In the rows, zero is written as 128.
Each row has a class, written after it.
134,140,151,115,131,123,109,146,125,120,116,126,143,111,125,135,138,105,127,159,129,126,122,58,145,144,145,117,92,112,180,111,127,122,134,128,113,102,129,144,159,122,150,128,149,132,133,140,138,137 -> dunoz
81,117,149,119,140,117,160,103,83,133,125,121,133,161,188,182,68,110,135,105,170,172,147,211,126,149,142,147,117,172,171,122,146,165,161,114,137,119,83,168,101,56,144,142,169,127,88,152,115,96 -> Fuv
162,104,162,127,62,96,136,76,205,121,106,150,145,136,117,132,86,105,204,40,120,98,98,86,95,117,121,149,35,110,105,149,128,121,134,148,132,115,123,152,126,92,121,187,158,57,122,117,82,63 -> koser
120,142,169,133,122,118,123,122,142,103,127,152,124,93,108,80,161,145,92,141,114,115,124,176,140,146,145,124,147,110,184,126,119,148,112,143,138,134,125,138,136,152,155,100,103,166,86,123,137,129 -> zekir
134,110,174,145,130,137,136,116,149,107,124,152,154,113,133,88,156,125,83,141,129,98,128,113,137,140,111,109,164,108,126,113,107,151,164,113,126,130,112,137,143,173,133,128,92,142,92,125,164,90 -> gado
124,177,143,174,164,156,137,152,176,127,140,129,92,91,128,106,166,129,136,135,133,114,89,137,157,148,165,134,145,115,161,135,134,93,153,111,147,92,149,65,151,125,106,101,135,154,106,141,157,145 -> gado
122,120,158,114,119,131,145,137,169,117,100,134,159,127,130,141,141,134,142,122,126,112,108,108,115,157,142,122,116,119,187,89,124,115,171,139,143,124,100,152,138,136,120,115,126,162,122,123,81,139 -> tuv
118,135,146,126,112,130,153,143,137,125,131,138,101,161,141,94,142,206,121,113,160,115,116,118,169,148,151,130,123,103,158,116,118,152,127,119,171,118,163,131,161,152,120,110,116,158,98,169,121,129 -> zekir
112,175,155,138,140,183,113,94,143,196,154,106,141,162,143,107,180,86,102,131,102,144,142,233,87,148,99,118,121,176,128,79,108,169,176,114,151,165,106,132,103,123,132,159,103,104,90,99,184,89 -> tuv
115,116,143,97,97,92,148,98,139,107,125,154,152,90,127,105,104,79,133,148,99,112,130,99,121,141,173,110,126,189,150,121,103,146,128,134,116,159,112,178,119,115,116,148,86,109,116,110,106,103 -> koser
113,159,151,148,93,108,130,118,80,101,120,134,131,109,136,105,110,126,124,107,132,136,103,90,129,102,152,128,106,70,125,96,116,126,165,122,163,117,118,110,115,108,102,124,127,121,134,137,181,122 -> Vuk
54,115,98,135,164,148,153,107,157,109,139,141,138,111,122,189,87,150,178,151,103,81,106,137,91,168,166,127,134,150,130,134,104,177,158,141,150,108,90,155,129,107,79,105,132,123,107,152,129,115 -> pago
104,122,119,113,134,97,123,120,146,105,149,128,150,139,156,138,103,109,110,133,148,92,113,95,159,115,137,135,141,113,123,111,137,123,137,130,106,96,139,122,137,141,144,128,152,119,139,120,185,120 -> koser
157,98,166,141,132,145,134,126,141,138,155,153,117,167,113,115,127,159,119,139,124,152,130,126,70,92,136,92,145,127,151,171,112,152,112,127,121,117,142,142,131,153,162,140,83,125,103,135,131,133 -> zekir
127,159,193,123,109,109,126,166,105,159,110,152,181,111,104,99,125,189,126,147,148,122,82,110,95,140,104,127,136,110,108,118,110,147,112,206,160,129,98,45,91,153,130,106,57,118,157,102,136,171 -> zekir
122,113,145,129,127,124,105,160,48,179,154,158,160,166,96,147,116,145,207,154,132,141,93,107,105,131,140,115,139,116,118,46,122,168,102,139,69,136,169,144,75,92,109,87,101,156,168,147,146,79 -> Vuk
92,55,105,125,155,130,129,136,161,131,145,143,178,144,167,73,79,100,138,103,141,94,130,163,99,123,117,145,152,100,99,98,142,183,127,124,122,148,106,101,132,127,124,109,137,120,66,96,135,81 -> Vuk
98,62,138,132,155,138,99,109,158,118,106,142,181,106,168,87,175,86,73,174,130,170,157,109,159,138,106,122,175,129,159,90,116,169,110,109,101,140,108,144,134,144,156,120,153,121,123,91,111,142 -> dunoz
111,160,178,136,96,128,139,78,121,127,64,132,129,138,135,162,148,168,95,66,167,155,110,187,104,101,69,161,87,167,128,139,83,127,173,160,160,150,110,97,93,79,135,191,105,107,99,112,94,173 -> Fuv
103,120,88,111,114,125,121,117,142,89,100,136,122,115,120,111,94,139,135,127,93,78,113,93,118,98,110,142,126,121,148,122,108,141,132,148,100,150,144,144,151,139,144,153,137,143,77,135,101,164 -> pago
172,139,163,142,110,129,126,127,158,131,133,139,113,155,117,108,137,137,113,130,139,149,99,162,122,127,155,155,102,95,164,146,145,93,121,101,104,112,147,158,134,101,143,155,158,119,94,150,151,128 -> Fuv
126,51,147,107,76,131,115,128,165,175,179,163,117,124,60,156,135,143,104,132,174,96,103,177,127,161,218,127,138,197,217,197,129,163,136,170,71,122,147,152,83,102,154,109,141,172,75,105,129,134 -> tenot
125,153,121,123,159,129,141,146,119,93,104,122,104,83,130,106,122,137,109,137,133,149,106,105,122,123,113,114,96,115,162,98,153,111,129,119,118,149,173,157,99,184,151,133,155,131,108,161,137,147 -> tuv
88,139,171,182,203,128,120,132,71,157,144,139,234,162,121,181,177,155,198,142,99,104,103,123,121,93,122,104,92,60,53,139,119,177,120,104,121,96,133,114,125,155,92,139,119,153,144,121,155,121 -> Vuk
111,151,170,126,152,88,112,145,132,104,109,131,113,104,100,114,136,130,145,168,125,113,130,84,149,153,173,121,141,118,141,89,129,176,153,111,124,94,130,168,130,133,112,132,170,167,61,112,155,89 -> dunoz
145,185,140,122,111,222,119,130,200,159,136,170,242,143,75,104,114,121,175,194,199,76,101,89,91,197,192,153,152,106,149,74,63,100,111,128,117,191,177,115,91,135,86,130,103,150,150,71,137,79 -> Vuk
135,154,119,119,130,138,118,139,176,123,133,127,90,96,103,93,138,134,151,106,98,94,95,109,145,141,136,151,150,104,123,133,138,153,100,137,103,134,131,125,159,122,129,132,110,176,78,132,157,113 -> pago
131,192,129,138,89,136,132,127,171,107,121,164,95,113,123,83,148,138,113,122,148,120,113,129,140,125,139,149,118,99,126,127,114,111,114,116,136,155,149,97,125,138,149,129,142,115,128,143,169,159 -> zekir
122,150,116,121,102,113,114,101,157,134,114,216,114,135,115,132,94,159,141,133,90,82,139,117,101,138,160,140,137,140,64,122,123,133,125,149,97,128,148,151,116,134,126,144,153,114,114,168,113,164 -> tenot
130,120,112,184,74,139,149,146,98,139,124,165,89,89,154,129,131,137,65,145,93,148,104,105,148,130,148,84,150,115,119,133,102,116,163,111,144,118,111,123,133,179,74,161,117,95,112,133,130,99 -> gado
143,131,161,139,151,126,146,139,174,107,119,132,114,186,120,99,137,128,159,124,141,106,135,119,146,143,153,140,175,157,138,140,113,129,141,97,126,94,137,107,166,87,106,157,123,114,109,113,154,102 -> gado
132,144,95,138,145,124,116,163,131,94,127,116,115,148,103,129,134,132,136,141,110,127,112,142,137,121,113,147,167,103,116,120,127,121,115,104,95,130,147,89,136,140,152,143,172,173,99,114,168,149 -> tenot
127,204,166,154,109,108,139,123,93,116,123,151,146,107,134,144,134,107,143,113,76,72,134,74,135,125,142,108,129,101,112,129,99,134,163,141,117,92,121,123,141,153,139,169,79,141,87,127,179,123 -> gado
111,153,150,156,183,129,114,88,117,136,117,130,112,129,127,52,142,184,121,134,128,148,100,197,99,78,134,137,106,79,145,91,120,130,188,158,221,113,111,133,130,99,116,87,124,53,144,115,160,132 -> zekir
88,60,142,108,171,154,115,101,148,136,118,111,226,129,85,97,147,105,92,113,98,161,135,120,94,116,105,147,182,126,162,96,130,162,112,108,87,122,128,219,135,128,140,109,88,79,96,105,150,175 -> koser
109,111,142,59,94,98,110,152,140,149,115,137,165,137,73,147,105,148,138,148,159,140,146,85,119,181,141,155,138,172,82,88,100,191,141,128,94,112,163,171,90,156,128,132,120,126,98,103,156,127 -> Vuk
135,154,120,118,95,118,159,169,110,170,133,153,131,111,155,158,132,115,105,108,128,147,133,113,107,117,127,96,154,107,84,101,125,154,145,127,114,163,132,143,87,112,139,141,87,128,96,131,135,130 -> zekir
102,101,166,157,143,81,150,145,119,81,91,165,184,96,111,123,112,111,143,176,110,157,117,124,117,147,80,104,181,165,144,152,98,155,122,155,95,133,72,115,81,170,170,106,97,132,103,113,144,148 -> gado
110,164,110,135,156,95,117,109,150,122,107,114,169,111,104,98,131,154,174,107,72,78,140,102,187,139,182,160,152,120,126,124,147,155,163,138,139,84,124,195,158,90,90,108,148,140,97,107,169,131 -> Vuk
150,97,140,157,74,64,131,159,91,100,114,183,91,132,123,112,109,132,111,123,84,136,110,149,109,123,190,114,110,106,107,156,136,132,152,127,149,122,92,160,114,113,137,181,152,120,176,130,111,93 -> tenot
110,120,120,154,166,121,181,176,67,124,134,138,176,137,143,144,121,119,66,166,145,95,146,142,104,179,113,109,110,120,161,134,110,93,121,123,160,82,128,123,88,144,137,127,142,128,126,98,130,171 -> gado
120,112,123,145,121,108,137,139,117,121,159,148,119,116,155,108,111,148,115,145,100,120,123,127,116,111,160,122,119,80,104,126,154,158,101,127,107,101,157,145,124,130,148,113,173,143,123,152,139,150 -> zekir
115,169,162,143,145,127,137,171,109,170,135,124,116,177,103,99,138,148,133,129,142,145,83,204,107,131,149,128,93,174,174,116,120,136,143,130,149,168,89,145,99,134,161,95,88,167,133,129,182,109 -> tuv
112,146,91,120,132,136,85,118,105,132,107,164,117,103,121,161,144,139,139,144,116,150,150,76,175,159,122,113,113,121,140,116,106,142,105,154,99,148,133,135,119,149,158,92,113,159,114,142,135,165 -> dunoz
124,119,147,137,128,133,122,104,165,88,131,125,154,129,118,83,110,103,179,135,104,100,114,109,128,135,179,123,140,111,167,132,124,163,138,128,130,152,157,147,119,71,108,154,134,122,101,132,126,98 -> pago
125,91,128,138,165,94,116,145,133,107,133,137,134,144,118,104,139,144,148,147,103,118,131,154,156,137,137,130,177,154,101,123,135,156,144,130,134,125,136,131,131,147,129,112,122,130,135,138,147,98 -> tenot
108,135,140,152,132,141,119,132,112,138,128,157,164,104,122,119,117,122,152,145,107,158,88,106,113,134,151,95,94,74,169,113,136,146,140,108,121,119,132,158,112,146,109,131,155,108,124,146,133,110 -> Vuk
132,169,130,122,91,108,149,148,138,114,141,145,123,139,147,118,134,104,138,131,134,145,109,93,160,162,140,147,141,98,125,99,129,103,134,119,116,91,129,139,152,121,106,115,139,145,131,148,164,147 -> Fuv
148,150,133,133,99,159,143,149,107,151,120,91,165,90,136,132,132,83,124,152,138,163,140,55,85,120,126,136,133,63,125,109,139,108,133,96,139,143,129,139,122,104,133,157,171,164,101,97,99,170 -> dunoz
136,94,119,138,135,99,120,132,113,87,152,119,110,123,92,124,110,113,133,134,95,152,131,147,146,145,164,116,129,124,154,147,139,118,132,110,147,108,135,156,123,144,120,90,150,99,124,142,166,100 -> tenot
113,153,138,161,105,93,143,94,108,131,91,108,220,155,91,202,153,160,203,116,99,91,117,143,158,127,87,155,192,139,132,100,103,100,160,168,134,119,128,162,97,76,44,122,116,72,117,98,121,128 -> Fuv
137,165,99,148,123,125,168,130,141,105,124,136,188,156,127,113,97,73,224,121,95,99,116,53,116,134,165,127,110,101,153,97,102,104,120,111,116,143,140,156,119,77,104,158,130,125,101,111,125,117 -> koser
57,50,147,179,118,165,138,160,115,142,156,131,212,127,115,121,110,159,112,126,131,89,113,134,72,169,188,133,141,142,183,112,118,205,152,121,149,101,136,131,75,149,102,108,116,177,92,113,112,132 -> Vuk
93,182,124,154,146,102,119,113,126,118,141,188,156,102,146,116,131,103,145,123,88,68,101,154,67,97,176,133,56,88,137,127,93,142,110,138,98,135,123,149,94,144,208,161,106,122,172,94,174,117 -> Vuk
135,131,146,134,128,112,121,146,175,135,114,145,134,117,108,115,150,126,162,103,131,146,94,121,153,135,133,164,110,166,148,150,150,159,122,114,64,121,106,160,109,132,158,129,149,153,125,119,141,135 -> Fuv
171,183,115,140,114,116,139,131,106,143,115,169,108,148,112,82,125,153,163,172,127,109,107,130,123,91,88,127,117,93,128,137,132,103,139,147,130,151,85,127,143,121,151,128,159,130,113,136,158,142 -> zekir
130,158,154,103,148,112,138,142,105,123,110,126,110,111,102,81,109,117,165,157,143,134,122,108,96,135,166,152,100,120,176,103,138,127,93,119,119,150,143,179,135,67,161,121,145,141,104,150,127,136 -> dunoz
109,152,149,134,102,122,90,112,142,162,176,132,135,157,136,107,102,142,220,130,121,88,114,109,164,155,155,139,88,117,134,149,178,184,136,142,116,99,111,104,126,217,147,115,179,139,120,138,189,93 -> tuv
122,93,134,108,113,111,104,149,174,95,113,152,114,157,91,137,105,143,138,105,125,123,115,143,120,108,168,133,160,109,142,142,135,137,153,92,104,156,136,141,147,153,143,133,144,142,93,132,110,120 -> tenot
124,85,97,149,161,139,116,125,92,148,140,145,153,147,158,73,126,120,79,157,110,126,146,197,78,132,155,119,89,142,138,117,100,128,162,168,186,126,153,99,105,66,130,150,95,80,129,106,126,157 -> Vuk
119,102,120,88,209,139,104,61,162,75,124,155,123,109,118,95,104,95,98,104,115,102,173,140,100,151,127,104,108,194,149,147,131,168,87,120,106,136,122,126,86,102,132,147,159,76,166,53,116,115 -> tenot
78,98,119,152,89,170,150,156,120,142,135,165,127,104,88,78,116,119,93,143,116,151,74,129,69,140,203,96,107,200,152,99,56,190,211,138,156,168,126,137,90,135,62,147,80,88,77,127,135,124 -> tenot
134,148,168,139,130,123,154,131,174,118,126,146,153,111,135,99,137,150,113,135,134,124,103,119,124,115,149,134,144,81,105,116,125,124,117,140,132,127,145,127,142,107,127,93,112,125,95,168,158,157 -> zekir
133,120,147,120,124,92,146,123,201,101,132,157,112,118,117,73,165,124,136,110,140,74,107,145,120,113,138,161,142,133,150,161,141,124,163,132,121,116,131,161,157,139,142,133,120,143,95,116,130,141 -> Fuv
135,64,119,133,123,158,96,92,140,173,194,109,172,149,127,116,144,129,182,127,128,80,98,99,166,151,121,116,129,101,194,100,137,156,135,155,116,86,112,53,126,133,81,81,157,89,105,84,152,93 -> tenot
50,103,130,154,145,160,104,130,124,151,179,175,186,151,159,129,111,52,157,137,112,120,108,128,59,99,217,114,109,72,151,91,118,140,179,126,130,82,171,116,128,132,111,151,141,108,149,95,95,162 -> koser
130,96,129,129,151,138,96,116,105,133,137,148,139,123,67,163,146,141,95,97,133,73,124,173,115,114,128,132,130,124,194,160,139,101,94,153,87,115,163,122,94,132,153,131,138,110,117,94,130,148 -> tenot
181,141,141,111,145,138,90,102,108,140,120,123,126,101,113,137,169,119,223,150,136,88,132,15,136,106,73,137,118,91,113,97,142,102,145,167,125,98,147,114,180,130,132,133,126,120,188,131,115,104 -> dunoz
139,202,148,152,108,88,155,116,160,112,129,155,227,196,140,223,103,135,170,136,93,94,116,108,136,131,118,112,102,92,76,160,64,121,104,141,62,129,104,164,118,158,155,151,117,199,64,105,167,120 -> Fuv
111,171,161,110,106,99,109,148,132,146,100,195,134,139,106,154,68,88,185,122,125,87,137,111,169,161,213,150,94,204,160,107,145,113,120,134,76,90,149,151,137,61,91,131,183,124,113,174,100,112 -> Vuk
115,89,200,120,186,106,120,105,151,121,81,155,196,160,191,60,157,127,101,167,153,105,145,86,115,122,107,105,98,113,144,66,108,181,189,132,168,121,89,120,136,95,141,158,142,108,105,110,88,138 -> dunoz
153,151,160,136,76,127,114,115,117,152,121,152,163,129,89,111,128,139,181,114,94,91,121,61,119,122,145,125,119,149,142,119,115,116,138,150,132,125,159,151,129,121,92,130,89,132,164,134,95,120 -> Vuk
154,156,163,135,185,110,115,55,157,117,107,155,139,116,135,89,174,164,129,119,87,100,147,173,115,142,116,140,117,89,153,98,145,117,101,126,129,126,126,151,87,71,124,105,136,152,89,99,86,168 -> Fuv
106,193,132,108,122,136,115,175,105,134,122,150,166,118,99,83,109,79,150,116,124,108,113,124,156,153,171,160,124,123,171,113,143,93,108,140,118,149,143,124,152,137,147,103,129,158,155,136,127,165 -> tenot
120,122,120,137,140,106,121,115,174,99,127,137,112,138,124,126,139,111,144,115,121,107,114,125,179,98,132,139,127,130,120,128,106,115,109,113,112,142,169,144,138,134,117,119,135,103,108,146,148,96 -> pago
115,160,145,94,192,109,123,138,119,109,140,131,188,127,124,63,69,70,190,134,113,108,123,170,61,154,141,158,90,157,155,72,135,144,91,149,96,174,127,125,77,72,164,73,83,118,129,106,143,131 -> Fuv
102,184,123,158,132,107,169,99,88,139,135,106,172,136,162,172,75,90,222,62,111,150,151,143,148,123,95,145,140,158,146,172,159,123,76,97,132,151,72,182,89,147,133,113,140,117,162,102,109,79 -> Fuv
127,142,118,122,157,129,136,131,193,116,107,141,161,126,113,136,129,124,95,123,117,94,117,125,131,129,140,147,161,132,153,128,136,79,105,114,101,135,118,122,140,89,130,106,118,144,79,134,141,195 -> koser
130,170,156,134,117,155,133,126,118,137,131,173,138,114,102,107,147,112,62,126,159,127,97,128,134,150,164,116,105,85,197,125,105,90,91,129,115,111,130,134,125,100,110,131,135,152,118,102,166,133 -> Vuk
123,146,147,96,124,82,137,143,92,143,136,122,111,132,120,145,160,106,152,134,100,143,145,101,97,133,131,105,92,93,163,102,107,118,108,91,157,133,109,166,142,128,141,98,84,121,113,116,106,143 -> dunoz
83,85,162,134,87,145,129,151,134,167,127,152,186,120,105,108,134,114,89,97,142,87,103,141,88,107,119,152,121,157,151,122,143,133,142,167,103,135,147,151,116,190,141,121,112,100,111,142,123,173 -> tuv
134,153,166,123,130,105,140,125,165,103,105,137,141,135,114,115,161,147,161,126,136,101,120,106,173,137,134,126,85,126,159,116,111,140,144,117,140,112,142,141,148,131,119,126,154,132,109,132,115,118 -> zekir
134,148,113,124,115,120,143,128,153,112,148,124,160,79,121,117,124,83,144,93,92,128,142,90,107,112,111,109,107,64,98,125,137,139,139,114,132,153,122,160,109,155,143,67,120,134,87,116,153,147 -> zekir
107,96,114,130,83,106,135,131,117,162,142,171,152,121,123,143,143,115,151,85,149,128,107,185,133,151,140,154,83,117,150,132,141,114,134,143,131,171,123,156,73,99,126,61,104,95,141,149,106,153 -> Fuv
93,170,133,119,148,119,128,120,157,102,115,155,118,119,146,140,125,133,121,122,125,128,108,113,156,144,143,128,164,123,126,108,136,120,121,127,118,116,149,125,145,113,127,132,124,153,143,160,144,150 -> koser
129,151,145,114,101,106,134,87,129,130,122,150,150,99,176,181,115,120,85,165,118,96,130,137,118,83,92,109,151,141,108,101,135,98,212,140,107,149,138,178,129,143,128,137,136,125,95,177,106,134 -> Fuv
94,73,157,104,158,129,134,157,120,163,124,84,169,126,137,157,178,137,175,95,101,93,108,120,124,126,138,146,85,154,152,102,185,180,159,107,108,101,123,163,160,111,119,137,139,125,157,152,83,146 -> tuv
138,54,72,120,121,124,127,94,102,139,133,130,148,127,106,173,138,118,214,169,116,136,150,110,107,158,169,147,32,84,125,171,120,151,150,139,140,118,67,195,142,49,142,116,184,107,130,110,116,151 -> dunoz
